Below are the code and all the weights of a small trained network. Each question names an input and a target symbol and asks about switching units off, where a switched-off unit gives its printed mean instead of its output.

import numpy as np


def w(rows, s, z=0):
    codes = np.array(rows[::2]) - 128.0
    scale = np.full(codes.shape[1], s)
    scale[-1] = z or s
    return codes * scale


def norm(h):
    return h / np.sqrt((h * h).mean(-1, keepdims=True) + 1e-5)


def f(y):
    return np.maximum(y, 0)


def softmax(a):
    e = np.exp(a - a.max(-1, keepdims=True))
    return e / e.sum(-1, keepdims=True)


def log_softmax(a):
    a = a - a.max(-1, keepdims=True)
    return a - np.log(np.exp(a).sum(-1, keepdims=True))


def net(x, mask):
    ids = ['αγδεζθλμξστφψω'.index(c) for c in x.split()]
    T = len(ids)
    res = E[ids] + P[:T]
    r = norm(res)
    for j in range(3):
        rows = slice(2 * j, 2 * j + 2)
        q, k, v = (r @ M[0][rows].T for M in (Q, K, V))
        z = softmax(np.where(np.tri(T) > 0, q @ k.T / 2**0.5, -1e9)) @ v
        o = O[0][rows]
        res = res + np.where(mask[j], z, o[:, -1]) @ o[:, :-1]
    y = f(norm(res) @ A[0][:, :-1].T + A[0][:, -1])
    res = res + np.where(mask[3:7], y, B[0][:, -1]) @ B[0][:, :-1]
    return log_softmax(norm(res)[-1] @ U[:, :-1].T + U[:, -1])


Q, K, V, O, A, B = {}, {}, {}, {}, {}, {}
E = w([
[128,90,113,162,146,106],'α',
[107,103,167,98,70,198],'γ',
[98,226,38,141,55,133],'δ',
[118,113,104,133,147,107],'ε',
[112,115,91,146,174,114],'ζ',
[83,93,88,119,40,42],'θ',
[124,108,97,135,149,115],'λ',
[2,203,161,117,130,151],'μ',
[127,120,100,142,138,108],'ξ',
[120,125,89,135,149,110],'σ',
[132,112,104,140,154,113],'τ',
[117,108,84,145,155,101],'φ',
[133,178,116,160,159,192],'ψ',
[99,129,180,144,138,117],'ω',
],0.0077)
P = w([
[194,196,233,50,67,182],'0',
[7,108,113,97,149,144],'1',
[27,88,103,139,133,141],'2',
[32,84,92,144,130,141],'3',
[42,91,88,156,129,140],'4',
[39,82,98,161,128,144],'5',
[30,86,88,167,136,142],'6',
[40,82,83,167,132,151],'7',
],0.0019)
Q[0] = w([
[105,90,45,147,189,38],'h0',
[143,171,184,84,59,192],'h0',
[158,144,164,141,112,163],'h1',
[134,210,230,124,45,183],'h1',
[119,200,254,100,67,177],'h2',
[66,156,152,135,195,110],'h2',
],0.0075)
K[0] = w([
[178,173,163,79,134,95],'h0',
[95,90,142,211,110,143],'h0',
[101,123,113,145,117,165],'h1',
[11,125,122,170,146,151],'h1',
[1,110,133,165,132,143],'h2',
[125,138,176,122,156,143],'h2',
],0.008)
V[0] = w([
[216,55,106,193,143,80],'h0',
[76,149,128,205,179,159],'h0',
[113,123,180,81,153,248],'h1',
[97,120,51,140,111,174],'h1',
[254,172,77,222,95,136],'h2',
[108,178,188,159,39,80],'h2',
],0.0048)
O[0] = w([
[78,145,48,159,215,90,148],'h0',
[142,251,174,70,130,58,79],'h0',
[158,189,30,130,149,113,59],'h1',
[180,87,70,2,83,79,190],'h1',
[20,163,85,110,84,137,117],'h2',
[99,121,120,217,100,46,5],'h2',
],0.0045,0.0021)
A[0] = w([
[87,61,149,180,255,34,163],'n0',
[34,161,189,87,153,47,238],'n1',
[166,169,156,51,180,17,123],'n2',
[48,110,96,216,158,134,6],'n3',
],0.0033,0.0013)
B[0] = w([
[194,163,189,63,140,69,253],'n0',
[146,144,161,172,129,81,206],'n1',
[161,218,115,176,69,254,145],'n2',
[146,216,189,138,65,185,202],'n3',
],0.0052,0.0029)
U = w([
[76,247,225,158,123,114,99],'α',
[238,70,23,158,145,59,214],'γ',
[69,33,106,131,18,26,59],'δ',
[162,47,190,253,189,216,68],'ε',
[191,248,91,71,187,209,40],'ζ',
[135,86,172,138,106,102,6],'θ',
[107,78,37,124,203,234,9],'λ',
[199,90,180,69,18,206,195],'μ',
[8,121,139,214,83,141,250],'ξ',
[78,72,102,78,78,190,114],'σ',
[75,159,105,154,162,180,39],'τ',
[67,85,172,11,227,55,206],'φ',
[83,226,40,80,32,97,139],'ψ',
[215,183,219,173,144,70,113],'ω',
],0.0066,0.0015)

Each question gives the input, a string of symbols that net reads in full, and the target symbol t.
The units are the heads (2 rows each of Q, K, V and O) and the neurons (one row each of A and B). Each row of codes is followed by its name. A weight is (code - 128) times the scale printed after its matrix; where a second scale follows, it is the last column's (O, A, B and U).
mask holds one flag per unit, heads first, then neurons. A switched-off unit (its flag False) gives its mean, the last column of its rows in O or B, instead of its output. The means were averaged over made-up inputs and are rounded, as every weight is.
A unit's drop is (log p(t) with every unit on - log p(t) with that unit switched off) / (log p(t) with every unit on - log p(t) with every unit switched off).
The circuit of an input: a set's keep is (log p(t) with only the set's units on - log p(t) with every unit switched off) / (log p(t) with every unit on - log p(t) with every unit switched off). Starting from all 7 units, units are removed one at a time, each time the one whose removal leaves the highest keep (on an exact tie, the one counted first), for as long as the keep stays at least 0.8.
units of the circuit, in order: the units of the circuit, biggest drop first
most important unit: the unit with the biggest drop
heads that matter: for each layer, one digit per head in row order, 1 if its drop is at least 0.15 and else 0, layers parted by /
drop when u is switched off: that unit's drop, to one decimal
input ζ φ ε φ, target ζ: units of the circuit, in order	(h0, n2)
input ω ω ε, target ω: most important unit	h2
input ζ φ ε φ ε φ γ α, target ζ: heads that matter	101
input μ φ ω γ φ ξ, target μ: heads that matter	100
input φ ε θ γ δ σ σ ω, target ω: heads that matter	101
input δ δ ε φ ε φ ψ λ, target δ: heads that matter	001
input γ λ σ, target γ: heads that matter	111
input φ φ φ φ ψ φ σ σ, target φ: heads that matter	111
input α φ λ ζ, target α: units of the circuit, in order	(h1, n3)
input ε σ γ γ φ φ σ, target ε: units of the circuit, in order	(h0, h1)
input δ ξ φ γ γ ξ, target δ: units of the circuit, in order	(h2, h0, h1, n3)
input ξ ε σ, target ξ: units of the circuit, in order	(h2, h1)
input α θ τ α φ γ φ, target α: units of the circuit, in order	(h1, n3)
input α ε ξ ξ γ φ, target α: most important unit	h1
input ψ ω ξ δ θ φ, target ψ: units of the circuit, in order	(h2, h0)
input λ φ γ λ γ φ σ, target λ: units of the circuit, in order	(h0, h2)
input ε φ τ δ ζ, target ε: heads that matter	110
input ε ξ ω γ ε, target ε: heads that matter	110
input λ φ τ, target λ: units of the circuit, in order	(h2, h0)
input μ φ φ φ φ γ φ λ, target μ: units of the circuit, in order	(h0)
input ξ φ γ σ φ ω φ α, target ξ: heads that matter	001
input φ ζ ε φ φ, target φ: drop when h1 is switched off	0.6
input λ δ ε, target λ: drop when h1 is switched off	0.1
input γ φ γ φ φ φ λ, target γ: drop when h2 is switched off	0.7
input γ φ φ φ γ ε ω ε, target γ: drop when h1 is switched off	0.7
